Below is a small trained network, with its code and all its weights. Each question gives an input and a target symbol and asks what happens when units are switched off, that is, made to give their printed mean instead of their output.

import numpy as np


def w(rows, s, z=0):
    codes = np.array(rows[::2]) - 128.0
    scale = np.full(codes.shape[1], s)
    scale[-1] = z or s
    return codes * scale


def norm(h):
    return h / np.sqrt((h * h).mean(-1, keepdims=True) + 1e-5)


def f(y):
    return y / 2 * (1 + np.tanh(0.7978845608 * (y + 0.044715 * y**3)))


def softmax(a):
    e = np.exp(a - a.max(-1, keepdims=True))
    return e / e.sum(-1, keepdims=True)


def log_softmax(a):
    a = a - a.max(-1, keepdims=True)
    return a - np.log(np.exp(a).sum(-1, keepdims=True))


def net(x, mask):
    ids = ['ΔΘΦαγζημσ'.index(c) for c in x.split()]
    T = len(ids)
    res = E[ids] + P[:T]
    u = 0
    for l in range(2):
        r = norm(res)
        for j in range(3):
            rows = slice(3 * j, 3 * j + 3)
            q, k, v = (r @ M[l][rows].T for M in (Q, K, V))
            z = softmax(np.where(np.tri(T) > 0, q @ k.T / 3**0.5, -1e9)) @ v
            o = O[l][rows]
            res = res + np.where(mask[u + j], z, o[:, -1]) @ o[:, :-1]
        u += 3
        y = f(norm(res) @ A[l][:, :-1].T + A[l][:, -1])
        res = res + np.where(mask[u : u + 4], y, B[l][:, -1]) @ B[l][:, :-1]
        u += 4
    return log_softmax(norm(res)[-1] @ U[:, :-1].T + U[:, -1])


Q, K, V, O, A, B = {}, {}, {}, {}, {}, {}
E = w([
[142,251,215,150],'Δ',
[122,180,116,155],'Θ',
[112,144,142,113],'Φ',
[151,188,183,139],'α',
[93,126,158,63],'γ',
[92,127,187,35],'ζ',
[186,95,115,172],'η',
[140,90,149,159],'μ',
[155,138,191,56],'σ',
],0.011)
P = w([
[135,15,85,132],'0',
[123,206,143,58],'1',
[66,123,255,216],'2',
[166,115,123,94],'3',
[227,173,62,55],'4',
[37,148,225,211],'5',
[154,110,116,107],'6',
[231,161,61,67],'7',
[12,109,196,221],'8',
[149,101,110,118],'9',
[241,142,51,74],'10',
],0.0068)
Q[0] = w([
[7,113,195,165],'L0H0',
[193,188,149,63],'L0H0',
[143,156,114,88],'L0H0',
[163,152,152,186],'L0H1',
[134,55,76,131],'L0H1',
[202,154,2,86],'L0H1',
[238,48,104,140],'L0H2',
[170,164,24,84],'L0H2',
[154,176,59,221],'L0H2',
],0.0091)
K[0] = w([
[166,134,74,218],'L0H0',
[172,157,188,107],'L0H0',
[131,163,156,95],'L0H0',
[101,160,81,165],'L0H1',
[190,110,136,115],'L0H1',
[244,239,161,71],'L0H1',
[124,254,166,150],'L0H2',
[138,203,99,102],'L0H2',
[164,204,64,234],'L0H2',
],0.01)
V[0] = w([
[102,113,127,89],'L0H0',
[173,177,203,91],'L0H0',
[183,130,125,93],'L0H0',
[86,124,157,170],'L0H1',
[254,137,113,126],'L0H1',
[115,217,108,162],'L0H1',
[166,90,143,131],'L0H2',
[96,135,78,52],'L0H2',
[173,182,50,164],'L0H2',
],0.0084)
O[0] = w([
[150,111,96,47,123],'L0H0',
[163,2,107,166,254],'L0H0',
[156,111,97,217,157],'L0H0',
[156,83,205,153,143],'L0H1',
[60,108,71,67,136],'L0H1',
[154,123,172,64,140],'L0H1',
[194,74,132,123,150],'L0H2',
[70,58,123,96,103],'L0H2',
[149,182,128,128,81],'L0H2',
],0.0056,0.0066)
A[0] = w([
[52,19,94,181,39],'L0N0',
[145,43,161,43,250],'L0N1',
[138,205,47,189,206],'L0N2',
[177,255,28,129,4],'L0N3',
],0.0075,0.0018)
B[0] = w([
[121,254,130,97,178],'L0N0',
[53,104,78,180,254],'L0N1',
[39,156,241,58,149],'L0N2',
[94,238,205,62,172],'L0N3',
],0.0051,0.004)
Q[1] = w([
[74,62,143,83],'L1H0',
[175,129,35,157],'L1H0',
[186,97,100,136],'L1H0',
[52,117,174,198],'L1H1',
[65,187,111,145],'L1H1',
[195,118,82,2],'L1H1',
[196,54,131,133],'L1H2',
[109,64,123,77],'L1H2',
[166,150,117,51],'L1H2',
],0.0093)
K[1] = w([
[107,72,113,170],'L1H0',
[193,162,180,101],'L1H0',
[248,137,151,231],'L1H0',
[114,175,96,192],'L1H1',
[22,149,80,93],'L1H1',
[128,84,194,81],'L1H1',
[216,37,126,123],'L1H2',
[184,112,153,52],'L1H2',
[110,87,84,78],'L1H2',
],0.011)
V[1] = w([
[125,141,94,213],'L1H0',
[161,109,213,146],'L1H0',
[174,94,201,147],'L1H0',
[201,64,136,128],'L1H1',
[217,163,64,185],'L1H1',
[139,190,18,141],'L1H1',
[190,42,129,77],'L1H2',
[86,96,185,254],'L1H2',
[55,85,98,139],'L1H2',
],0.009)
O[1] = w([
[65,102,177,211,167],'L1H0',
[153,200,63,92,180],'L1H0',
[133,210,87,100,189],'L1H0',
[169,134,238,124,185],'L1H1',
[224,160,87,99,174],'L1H1',
[209,208,2,131,85],'L1H1',
[177,64,92,200,161],'L1H2',
[77,152,73,77,253],'L1H2',
[186,105,80,21,131],'L1H2',
],0.0065,0.0047)
A[1] = w([
[141,15,178,157,133],'L1N0',
[189,248,140,85,182],'L1N1',
[171,251,170,19,101],'L1N2',
[253,108,193,213,3],'L1N3',
],0.007,0.0032)
B[1] = w([
[242,125,116,154,174],'L1N0',
[122,71,125,26,252],'L1N1',
[171,123,22,8,228],'L1N2',
[109,212,217,254,206],'L1N3',
],0.0062,0.0045)
U = w([
[162,181,207,118,218],'Δ',
[17,199,219,36,2],'Θ',
[2,166,64,155,193],'Φ',
[229,191,220,199,116],'α',
[70,54,181,80,129],'γ',
[64,56,200,116,119],'ζ',
[208,154,58,127,106],'η',
[158,205,67,46,103],'μ',
[207,75,157,138,164],'σ',
],0.0099,0.0044)

Each question gives the input, a string of symbols that net reads in full, and the target symbol t.
The units are the heads (3 rows each of Q, K, V and O) and the neurons (one row each of A and B). Each row of codes is followed by its name. A weight is (code - 128) times the scale printed after its matrix; where a second scale follows, it is the last column's (O, A, B and U).
mask holds one flag per unit, layer by layer, with each layer's heads first. A switched-off unit (its flag False) gives its mean, the last column of its rows in O or B, instead of its output. The means were averaged over made-up inputs and are rounded, as every weight is.
A unit's drop is (log p(t) with every unit on - log p(t) with that unit switched off) / (log p(t) with every unit on - log p(t) with every unit switched off).
The circuit of an input: a set's keep is (log p(t) with only the set's units on - log p(t) with every unit switched off) / (log p(t) with every unit on - log p(t) with every unit switched off). Starting from the 12 units with the biggest drops (on a tie, the unit counted first), units are removed one at a time, each time the one whose removal leaves the highest keep (on an exact tie, the one counted first), for as long as the keep stays at least 0.8.
circuit, biggest first: the units of the circuit, biggest drop first
k most important neurons: the k neurons with the biggest drops, biggest first
top k neurons in layer l: the k neurons of layer l with the biggest drops, biggest first
heads that matter: for each layer, one digit per head in row order, 1 if its drop is at least 0.15 and else 0, layers parted by /
input Φ Δ α Δ Θ Φ α α Δ, target Φ: circuit, biggest first : (L1H1 L0H2 L0N3)
input α α α α Θ Δ Φ α σ, target α: heads that matter : 010 / 000
input Φ η Δ, target Φ: circuit, biggest first : (L1H1 L0H1 L0H0)
input Θ Θ α Δ, target μ: 3 most important neurons : (L1N2 L1N3 L0N1)
input α Δ Δ γ σ Θ, target α: heads that matter : 011 / 000
input Φ γ Φ α α γ Φ γ σ, target Φ: circuit, biggest first : (L1H1 L0H1 L0H0)
input Φ α η, target Φ: circuit, biggest first : (L0H1 L0H0 L1H1)
input Φ σ α Δ ζ γ, target Φ: circuit, biggest first : (L1H1 L0H1 L0H0)
input α η α α Δ σ Θ ζ α, target α: heads that matter : 010 / 000
input η Φ γ α ζ η, target η: heads that matter : 111 / 010
input α Φ α α Φ Φ Δ μ Θ, target α: heads that matter : 010 / 000
input α σ Φ α Θ η Φ, target Φ: heads that matter : 001 / 000
input Θ α ζ μ, target μ: 2 most important neurons : (L0N0 L0N2)
input α μ γ Δ σ Φ, target α: circuit, biggest first : (L0H1)
input Θ μ Φ Θ, target Θ: 3 most important neurons : (L0N3 L0N2 L0N0)
input μ Θ α Δ Δ η, target μ: most important neuron : (L0N0)
input Θ η Φ Δ γ, target Φ: heads that matter : 101 / 010
input Θ α Θ Δ Θ ζ α μ α, target Θ: heads that matter : 100 / 000
input ζ α γ ζ γ, target γ: 2 most important neurons : (L0N1 L1N2)
input α ζ ζ α ζ, target γ: 2 most important neurons : (L0N1 L1N2)
input μ Δ α α μ ζ, target μ: 2 most important neurons : (L0N0 L0N1)
input α α σ, target α: heads that matter : 000 / 000
input μ Φ Δ, target μ: heads that matter : 111 / 011
input ζ Φ ζ Φ Φ, target γ: top neuron in layer 0 : (L0N1)
input μ Φ ζ α α Δ Φ, target Φ: 2 most important neurons : (L0N1 L0N0)
input η ζ α η α α, target μ: heads that matter : 110 / 010
